[203 107 134 129 135 121]  K_361
[195 140 124 128 126 109]  K_79
[125 129 127 127 125 125]  K_269
count K_269: [125]
3
perm: [125 125 127 127 129 125]
K_269

[122 126 129 123 123 119 105 123 136 132 130 111 133] -> K_76
[112 125 125 112 121 117 152 147 133  88 119 114 111] -> K_269
[137 131 117 150 156 132 143 126 145 157 134 142 145] -> K_525
[105 130 125 142 138 121 108 125 150 149 135 131 177] -> K_230
[158 128 128 179 195 137 143 137 138 134 123 151 137] -> K_253
[121 120 126 124 132 128 137 121 121 121 124 121 124] -> K_79
[106 104 154 139 107 123 136 140 138  85 126 121 122] -> K_394
[117 128 123 106  97 130 125 117 140 145 137 126 117] -> K_361
[141 126 136 104 106 123 154 139 138 107 122 121  85] -> K_979
[117 128 123 106  97 130 125 117 140 145 137 122 134] -> K_334
perm: [122 121 126  85 138 140 136 123 107 139 154 104 106]
K_394
count K_79: [125]
0
perm: [123 138 122 104 139 106 121 141 154 107 136  85 126]
K_979

[131 160 138 118 127 162 112 148 141 133 131 119  89  74 100 153 142 143
 140 172 127 105 145 127 119 127 135 138  81 132  91 117 148 120 129  92
 119 151 151 142 125 176] -> K_525
[148 119 132 143 133 100 138  92 138 176 127 132 142 141 151 145 118 148
 172 119 127 142 127 162 151 129 120 135 125  91 112 119 127 131 153  74
 105  89 140 160 117  81] -> K_249
[132 150 123 114 132 166 117 147 141 114 137 117  95  72 102 154 137 124
 142 190 126 108 160 115 115 117 125 141  84 123  78 115 144 121 148  67
 119 162 154 129 130 182] -> K_269
[124 162 142 118 126 161 111 150 142 137 130 119  89  76 100 153 124 145
 139 168 128 105 144 131 121 130 136 137  79 134 137 115 149 121 124  97
 120 151 152 144 125 175] -> K_230
[133 150 121 116 135 165 118 149 142 115 135 115  95  70 100 156 137 124
 141 190 126 108 161 116 114 118 126 141  85 122  79 114 143 120 149  66
 118 162 153 129 131 182] -> K_361
[118 190 141  85 135 126 108 118 129 120 150 143  70 116 121 149 115 100
 133 137 162  95 116 124 114 161 141 153 126  66 118 135 115 156 114 182
 131 142  79 164 149 122] -> K_79
[129 168 153 122 125 157 109 151 142 148 126 118  85  79 100 151 144 157
 138 155 127 107 134 139 123 135 141 136  76 139 103 116 153 121 110 111
 120 145 149 149 120 169] -> K_334
perm: [ 66  70  79  85  95 100 108 114 114 115 115 116 116 118 118 118 120 121
 122 124 126 126 129 131 133 135 135 137 141 141 142 143 149 149 150 153
 156 161 162 165 182 190]
K_361
count K_230: [137]
3
perm: [119  91 143 160 117 127 141 127 151 118 138 162 127 145 140 142 127 153
 131 129 100  74 172 133 125 119 176 148 138 119 120 132 151 105 131 135
 148 142  89 112  92  81]
K_525

[148  95 161 148  71 119 128  91 117 141 145 123 169 142 146 157 117 117
  84 179  98 126 166 167 108 175  91  79 142 170 158 172 119 105 146 165
 127 151 141 115 185 168  85 101 118 179  88 117 150 137  79 122]  K_79
[170 115 185 172 117 151 117 150 119 146  91  79 127  91 101 157 117  85
 119  84 167 158 148 166 179 123 118  95 105 126  88 122 142 170 108 137
  79 161 141 165 145 141  98 142 175 179 117 146 128 148  71 168]  K_76
[137 148 141 142 115 161 148  79 146 127 108 145 150 166 123 158 105 117
 170 141 172  85 119  88 126 168 122 152  84  91  95  98 157 117 185 146
 170  71 165  79 175 119 101 128 179 117  91 179 167 118 142 117]  K_249
perm: [126 142 122 165 146 117 142 169 150  84 175  79 117 123 108  95 119 101
 158 137 141 148  79 179 117 185  85 170  91 105  71 172  98 166 128 168
 151 179 141 119 148 145 146 115  91 127 157 118 117 167  88 161]
K_79
perm: [ 71  79  79  84  85  88  91  91  95  98 101 105 108 115 117 117 117 117
 118 119 119 122 123 126 127 128 137 141 141 142 142 145 146 146 148 148
 150 151 157 158 161 165 166 167 168 170 170 172 175 179 179 185]
K_76
perm: [179 148  91 126 118  95 172 119 170 117 175 145  98 148 146 179 168 158
  79 165 142 105 117 141 167 127 117  84 170 141  88 117 150  85 137 166
 151 142 157  79 115 108 101 146 119 128 185  71 161  91 123 122]
K_76
perm: [168  71 148 128 146 117 179 175 142  98 141 145 165 141 161  79 137 108
 170 142 122  88 126 105  95 118 123 179 166 148 158 167  84 119  85 117
 157 101  91 127  79  91 146 119 150 117 151 117 172 185 115 170]
K_76
perm: [126 142 108 123 117  85 150 167 179 157  79 128  71 117 151 165 122 170
 172 142  91 115 101 105 117 161 175 166 179 170 137 141  88 158  79  95
 119 148 146 118 146 148  84  91 145  98 168 141 127 117 119 185]
K_76

[ 76  98 170 170 170  98 170 128 151] : K_76
[162 118  70  71 107  87 162  70  70] : K_361
[176 131 141  74 138 107  97 177  88] : K_334
[150 169 165 150  68 112 150  68 168] : K_525
[130 101  68  95 131  71  94 151 131] : K_269
count K_525: [68]
2
count K_361: [71]
1
count K_76: [171]
0
perm: [151 131 130 101  68  95 131  71  94]
K_269
count K_269: [150]
0
count K_525: [150]
3
perm: [ 70  70 107  70 162  87 162 118  71]
K_361

[142 162 131 134 132 138 149] : K_79
[137 196 126 141 149 123 149] : K_425
[ 85 129 124 126 124 137 111] : K_253
[125 149 123 137 141 196 149] : K_249
[137 124  86 124 124 124 126] : K_979
perm: [149 196 141 137 123 149 125]
K_249
perm: [123 149 137 196 126 141 149]
K_425
perm: [111 137 124 126 124 129  85]
K_253
count K_979: [124]
4
perm: [138 142 132 131 162 149 134]
K_79

[140 137 136 107 126 108 170 135 136 140 110 121 130] -> K_230
[156 123 123 142 142 123 134 116 142 123 142 123 134] -> K_361
[140 137 136 107 126 108 136 123 136 140 110 108 126] -> K_79
[145 138 141 105 126 105 165 121 135 138 111 135 126] -> K_525
count K_361: [142]
4
count K_525: [135]
2
count K_79: [136]
3

[103  97 120 178  97 124 105 137 122 122 134 100] -> K_269
[100 103 122 124 123 135 122 100 124 122 104 124] -> K_979
[103 124 103 103 100 103 105 100 122 103 134 100] -> K_334
count K_334: [103]
5
count K_979: [103]
1
count K_334: [100]
3
perm: [103 103 103 134 105 122 100 124 100 100 103 103]
K_334
count K_334: [104]
0
count K_979: [123]
1
count K_979: [122]
3

[162 174 200 174  86 155  49] = K_361
[124 124 129 120 117 124 120] = K_525
[172 183 200 180 130 108 128] = K_334
[ 94 147 124 139  91 128 108] = K_230
[125 108 139 147 128 125  94] = K_79
[201 180 186 176  63  99  65] = K_979
[142 131 126 132 127 125 140] = K_269
[118 183 200 180  82 155  53] = K_249
[116 128 147 145 108 102 102] = K_253
[172 183 200 100  82 155  53] = K_76
[99 82 99 99 99 82 96] = K_394
[119 132 162 156 101  98  95] = K_425
perm: [ 94 125 128 147 139 108 125]
K_79
count K_394: [99]
4
count K_253: [102]
2
count K_334: [200]
1
count K_525: [124]
3

[130 138 109 127 115 127 130 136] = K_76
[133 108 148 120 124 149 162  98] = K_334
[108 111 134  95 143 148  98 132] = K_230
[125 172  73 149 115  96  86 182] = K_361
[134 140 126 149 126 116 135 130] = K_394
[105 118 131  90 156 139  93 153] = K_253
[118 153  94 137 131 109  80 171] = K_249
[160 152 115 197  97  93 159 112] = K_269
[126 130 149 141 135 134 116 126] = K_79
perm: [130 135 116 126 149 126 140 134]
K_394
perm: [ 96  86 115 172 149  73 125 182]
K_361

[122 124 121 119 127 121 127 116 125 131 122 131 132 122 129 132 125 132
 128 121 122 121 126 131 132 127 118]  K_394
[ 63 111 112 110  57  92  84  57 124  85  44  83  84 162  82  98  78 101
  76 165 107 130 164 107 110  70 120]  K_76
[134 120 125 125 125 120 119 118 138  83 122 126 123 125 122 136 133 124
 122 124 129 114 132 121 124 121 118]  K_361
[118 152 137 184  84  95 111 156 134  78 108  84 154 178  94  85  97  85
 122 164 157 157 160  93  84  96 189]  K_249
[134 120 125 125 125 120 119 118 120 126 122 126 123 121 122 120 133 124
 122 122 129 114 132 121 118 119 120]  K_425
count K_425: [119]
2
count K_249: [83]
0
count K_425: [121]
2
count K_394: [122]
4

[148 116 200  93 106 162]  K_76
[85 87 86 86 86 86]  K_334
[128 117 140 127 114 173]  K_525
[116 148  93 200 107 162]  K_425
perm: [162 116 148  93 200 107]
K_425
count K_334: [87]
1
count K_334: [85]
1
perm: [114 117 127 128 140 173]
K_525
perm: [ 93 106 116 148 162 200]
K_76

[ 81 110 100  60 154 124  80 187  80 178 131 118 127 110  58 188  90  64
 177 134 123 161 157 186 116 199 102 117  85  82  66 158 158 101 114 101
  78 160 155 170 188 196 149 133  87 182 184 107 108 187  98  89 105] -> K_334
[188  90 133 187 105 108 186 161 177 102 101 127  60 182 196 178  78 158
 178 100  87  81 187 117 184  77  85 170 114  64  80 101  78 199 187  89
 110  80 158 158  98 134 110 149 107 155 131 160 123 118 124  58 154] -> K_230
[ 98 105 187 127 116 155  80 188 187 178  85 118 199  82 101 108  90 182
  89 186 170 110  64  81  87 114 187 102 123 154 133 117 158  80 134 100
  59 158  78 149 158 110 196 177  58 160 131  66 107 184 101 124 161] -> K_269
count K_334: [81]
1
perm: [154  58 124 118 123 160 131 155 107 149 110 134  98 158 158  80 110  89
 187 199  78 101  80  64 114 170  85  77 184 117 187  81  87 100 178 158
  78 178 196 182  60 127 101 102 177 161 186 108 105 187 133  90 188]
K_230
perm: [199  82  85  89  64 114 170 101  78  58 187  59 100 105 158 110 131 158
  66 102 182 107 187 160 158 117  81 108 133  98 110 123  80 161 127  90
 118 178 101 188 196  87 154 155 177 186 149 187 184 134 116  80 124]
K_269
perm: [ 58  60  64  77  78  78  80  80  81  85  87  89  90  98 100 101 101 102
 105 107 108 110 110 114 117 118 123 124 127 131 133 134 149 154 155 158
 158 158 160 161 170 177 178 178 182 184 186 187 187 187 188 196 199]
K_230
count K_230: [78]
2

[136 120 100 119 162  54 121 102  96  77 161 128 139 115 118 136 111 125
 111 147  97 154 125  95 118 125 135 120 164 141 102 106 128  96] : K_334
[135 100  96  95 118 147 139 139 102 161 125 121 115 106  77 118 154  54
 125 162 136 127 164 125 111 115 102 119  97 120 128 141 120 136] : K_525
[135 100 136  95  95 147 139 139 102 161 136 121 115 106  77 118 131  54
 125 131 136 127 164 131 115  98 109 109 102 114 119 144 111 130] : K_425
count K_425: [131]
3
perm: [ 54  77  95  95  98 100 102 102 106 109 109 111 114 115 115 118 119 121
 125 127 130 131 131 131 135 136 136 136 139 139 144 147 161 164]
K_425
count K_425: [147]
1
perm: [ 54  77  95  96  97 100 102 102 106 111 115 115 118 118 119 120 120 121
 125 125 125 127 128 135 136 136 139 139 141 147 154 161 162 164]
K_525
perm: [136 120 141 128 120  97 119 102 115 111 125 164 127 136 162 125  54 154
 118  77 106 115 121 125 161 102 139 139 147 118  95  96 100 135]
K_525
count K_334: [95]
1

[ 97 115 110  81  82 126 121 126 104 132 101 125 121 104 131 136 104 104
  98 163  93 117 182 110 141 120 144 140 126 104 103 118] = K_230
[150 190 110  99 103 118 134 140 103 146 133 138 133 134 107 144 100 119
  87 138 115 100 132 131 118 151 138 132 110  67 118 116] = K_979
[112 113  95  93  77 120  61 108 118  92 116 159 130 112 135 142 151 137
 129 164 113  91 126 117 112 112 112 120  92 103 103  92] = K_525
count K_230: [104]
5
count K_230: [126]
3
count K_525: [113]
2

[ 94 172 155  75 134 135 200 152  69  91 175 182 126 191 158 135 145 106
  93]  K_269
[183 140 138  94  81 160 126 106 144 189  94  76 196 120 111 150 178 196
  59]  K_76
[187 136 127 100 107 158 127  91 144 186 172  93 196 125 110 151 205  67
  82]  K_79
[172 137 150  94  81 149 126  94 127 186 181 113 197 120 114 158 167  82
 195]  K_230
[183 132 150  79  81 158 110 113 161 169 158  73 183 120 111 149 178  82
  65]  K_979
[200 135 134  94  91 158 135 106 144 182 172  93 175 155 126 152 191  69
  75]  K_425
count K_76: [196]
2
perm: [ 69  75  91  93  94 106 126 134 135 135 144 152 155 158 172 175 182 191
 200]
K_425

[153 150 151 149 153] -> K_334
[165 175 163 157 164] -> K_425
[164 175 164 165 157] -> K_525
[169 161 147 149 202] -> K_79
[153 150 153 150 149] -> K_230
perm: [175 163 157 164 165]
K_425
count K_334: [152]
0
perm: [149 150 153 150 153]
K_230
count K_230: [150]
2
count K_230: [151]
0
perm: [149 150 150 153 153]
K_230
perm: [153 150 150 149 153]
K_230

[166 123 154 130 112 119 109  86 148 134 137 136 152 168 150 110 155 134
 116 174 166 149 114 112 100 183 148 110 174 126 112 169 135 156  86  75
  89  53 137 113  94 137 135 111 111  56 133 130 114 112 116 155 153] = K_394
[112 100 113 134  94 130  56 166 112  86 169  89 156 149 110 182 112 154
 153 148 134 109 137  75 166 111 135 174 155 114 111 136 174 112 137  53
 126 110 114  86 148 116 152 130 133 119 123 155 116 168 135 137 150] = K_253
[ 56 182 123 153  86 111  94 136 154 112 166  86 135 156 113 130 134 150
 133 112 115 112  53 174 130 166  75 152 111  89 148 169 137 168 114 135
 137 134 137 126 100 109 149 155 110 114 119 110 174 116 148 112 155] = K_79
perm: [ 89 150 130 155 148 109 137  86 110 133 137  56 116 135 123 148 152 174
 114 166 134 119 114 137  86 156 110 112  94  75 112 112 166  53 135 113
 111 100 130 111 116 126 169 155 182 153 168 174 134 136 112 154 149]
K_253
perm: [ 53  56  75  86  86  89  94 100 109 110 110 111 111 112 112 112 112 113
 114 114 116 116 119 123 126 130 130 133 134 134 135 135 136 137 137 137
 148 148 149 150 152 153 154 155 155 156 166 166 168 169 174 174 182]
K_253

[185  90  93 143  71 110 179  80 131 101 175 184 122  92 172]  K_334
[158  88 112  71  83 108 117 115 163 165 195 152  76 118 104]  K_230
[152  83 104 117  76 108 158  88 118 112 162 165 115  71 195]  K_425
[132  90 110 123 117 113 131 139 117 190 123 104  78 123  79]  K_269
[117  76 115  90  78 113 139 103 131 123 132 151 110  79 190]  K_525
[127  80 115  94  80  75 143  97 121 119 151 148 110  78 190]  K_76
[117 113 115  90  76 113 139 103 130 117  76  76 117  79 117]  K_249
[119  79 114 124  73 117 137 106 138 124 138 156 113  82 194]  K_979
perm: [190 117  76 115  90  78 113 139 103 131 123 132 151 110  79]
K_525
count K_249: [113]
2
count K_249: [118]
0
count K_269: [123]
3
perm: [158 115 152 112 165 117  83 108 195 104  76 118  88  71 162]
K_425
perm: [143  71 110 179  80 131 101 175 184 122  92 172 185  90  93]
K_334

[118 159 130 126 153 103  56]  K_76
[159 153 131 118 159 131 160]  K_361
[124 120 116 151 142 141 124]  K_334
count K_334: [124]
2
perm: [159  56 103 153 126 118 130]
K_76
count K_76: [56]
1
perm: [160 131 159 118 131 153 159]
K_361
perm: [160 159 153 131 118 159 131]
K_361
count K_361: [159]
2

[114 127  97 144 104 110 155 109  84 121 116 112 116  94 107 119 139 155
  94 125 119 116 174  94 101  94 107  94 135] : K_361
[132 134  93 138 120 148  85 156 104  80 201 151 150  76 119 109 138 106
  98 143 118 138 132 118 127 122 118 103  97] : K_979
[127 127 136 150 120 148  85 156 104  80 201 151 150  76 127 109 138 106
  98 143 128 119 132 174 127 122 118 103  97] : K_253
[132 134 117 138  83 148  85 156 104  80 201 151 150  76 119 109 138 106
  98 143 118 119 151 174 127 151  99 103 118] : K_269
count K_253: [127]
4
count K_361: [119]
2
count K_361: [94]
5
count K_979: [151]
1
perm: [ 76  80  85  97  98 103 104 106 109 118 119 120 122 127 127 127 127 128
 132 136 138 143 148 150 150 151 156 174 201]
K_253
count K_269: [151]
3

[148 134 133 128 158 133 152 142 128 144 117 135 132 162 157 128 134 131
 149 168 140 150 132 147 128 133] = K_79
[116 126 140 141 144 149 132 155 110 136 124 137 139 129 152 154 154 152
 125 131 169 158 144 155 161 137] = K_394
[132 128 142 133 149 135 140 148 144 147 133 134 132 133 128 162 157 134
 117 131 158 149 128 168 152 128] = K_525
[151 147 125 130 115 134 116 124 123 115 149 135 150 138 142 110 123 139
 142 136 126 128 140 109 124 138] = K_253
[109 114 123 120  98 116  92 118 109 118 123 118 133 109 118  97 112 118
 134 129 102  99 145 118 118 123] = K_249
[ 86 119 127 136 139 129 141 138 139 131 131 127 118 119 137 144 129 136
 127 119 136 137 122 137 135 136] = K_76
[164 126  92 110  80  92 100  79  80  85 155 109 132 127 106  64  70  93
 144 127  58  70 118  59  62 126] = K_361
[110 121 106 128  99 110 104 136 111  89 121 108 119 120 127  93  93 110
 136 126  94  89 136  89 103 136] = K_230
count K_79: [134]
2
perm: [128 152 168 128 149 158 131 117 134 157 162 128 133 132 134 133 147 144
 148 140 135 149 133 142 128 132]
K_525
perm: [152 128 132 128 142 133 149 135 140 148 144 147 133 134 132 133 128 162
 157 134 117 131 158 149 128 168]
K_525
count K_230: [136]
4
count K_249: [109]
3
count K_76: [127]
3
count K_249: [118]
7

[138 115 113 134 123 146 117  62 144 122] : K_525
[ 68 114 144 138 138 183 169 121 110  97] : K_253
[122 142 123  90 126 129 116 121 104  87] : K_249
[138  97  68 114 110 145 183 169 138 121] : K_230
[138 115 113 134 123 146 117  62 144 151] : K_425
[123 142 122 116 121 103  90 129  87 126] : K_361
[156 123 128 113  89 152 172 130 129 112] : K_334
perm: [169 138 121 138  97  68 114 110 145 183]
K_230
perm: [ 87  90 104 116 121 122 123 126 129 142]
K_249
perm: [130 129 112 156 123 128 113  89 152 172]
K_334

[117 137 110 109 131 104 118 137 117 130 151 153 109 162 119  91 141 133
 203 130  92 150 155 122  94 131  66]  K_361
[113 136 124 100 138 109 108 136 119 139 131 152 120 167 108  98 145 129
 209 144  84 130 146 114 103 134  79]  K_76
[116 145 135 101 158 108 117 149 114 157 141 167  94 158 110  89 128 129
 210 125  92 141 132 130 112 127  65]  K_425
[127 148 110  85 142  97 121 136 126 144 136 167 109 165 114  97 141 142
 204 139  83 133 144 126 115 136  72]  K_525
[120 164 115 101 134 100 107 153 125 131 148 157 105 168 102  92 145 122
 206 136  93 131 137 113 116 135  60]  K_253
[127 148 110  85 142  97 121 136 126 144 136 167 109 165 112  91 138 123
 213 146  85 126 146 109 112 144  69]  K_334
[118 147 111 104 129 103 104 145 124 127 151 152 108 168 105  90 146 130
 206 138  88 140 145 119 110 130  63]  K_230
[110 167  65  94 114  92  89 210 132 129 135 141 116 158 127 128 112 130
 145 149 108 125 101 157 157 141 117]  K_249
[117 138 136 100 156  98 117 117 117 157 140 105 117 117 107  78 127 105
 209 135  94 141 138 106 105 127  74]  K_79
count K_79: [105]
3
perm: [ 65  89  92  94 101 108 110 112 114 116 117 125 127 128 129 130 132 135
 141 141 145 149 157 158 158 167 210]
K_425
perm: [117 127 209 140 117  78 141 138 106 105 135 117 136  94 138 156 105 117
  74 117 100 117 127 107  98 105 157]
K_79
count K_79: [117]
6

[133  90 121 113 121 143 131] = K_334
[120 115 115 135 132 109 132] = K_230
[114 172  91 159 126  98 123] = K_979
[148  97 132 115 139 137 129] = K_394
[134 100 155  81 121 134 117] = K_253
[111 152 120 141 127 124 124] = K_361
[150  52 143  95 128 160 143] = K_269
[129  89 156  87 133 152 123] = K_76
perm: [132 109 132 135 115 115 120]
K_230
count K_230: [132]
2

[103 131  86 163 158 127 105 138  66  97 177  99] -> K_394
[101 134  88 164 156 127 110 134  63  96 177  96] -> K_525
[110 122 110 150 130 154 114 129 117 112 126 102] -> K_979
[130 121 125 127 132 137 113 121 130 118 129 120] -> K_79
[107 141  92 141 157 141 106 134  70  96 186  98] -> K_249
[117 129 101 149 145 124 129 132  87 116 166 118] -> K_361
[138 119 145 120 130 164 100 115 168 115  91 125] -> K_230
[ 96 135  89 141 142 123  92 135  89  90 163  76] -> K_269
[ 91 144  80 171 171 112 101 147  43  88 198  96] -> K_253
[100 133  86 153 149 129 102 132  79  90 164  81] -> K_334
[123 128 101 143 150 116 124 128  84 114 172 119] -> K_425
count K_249: [141]
3
count K_525: [126]
0

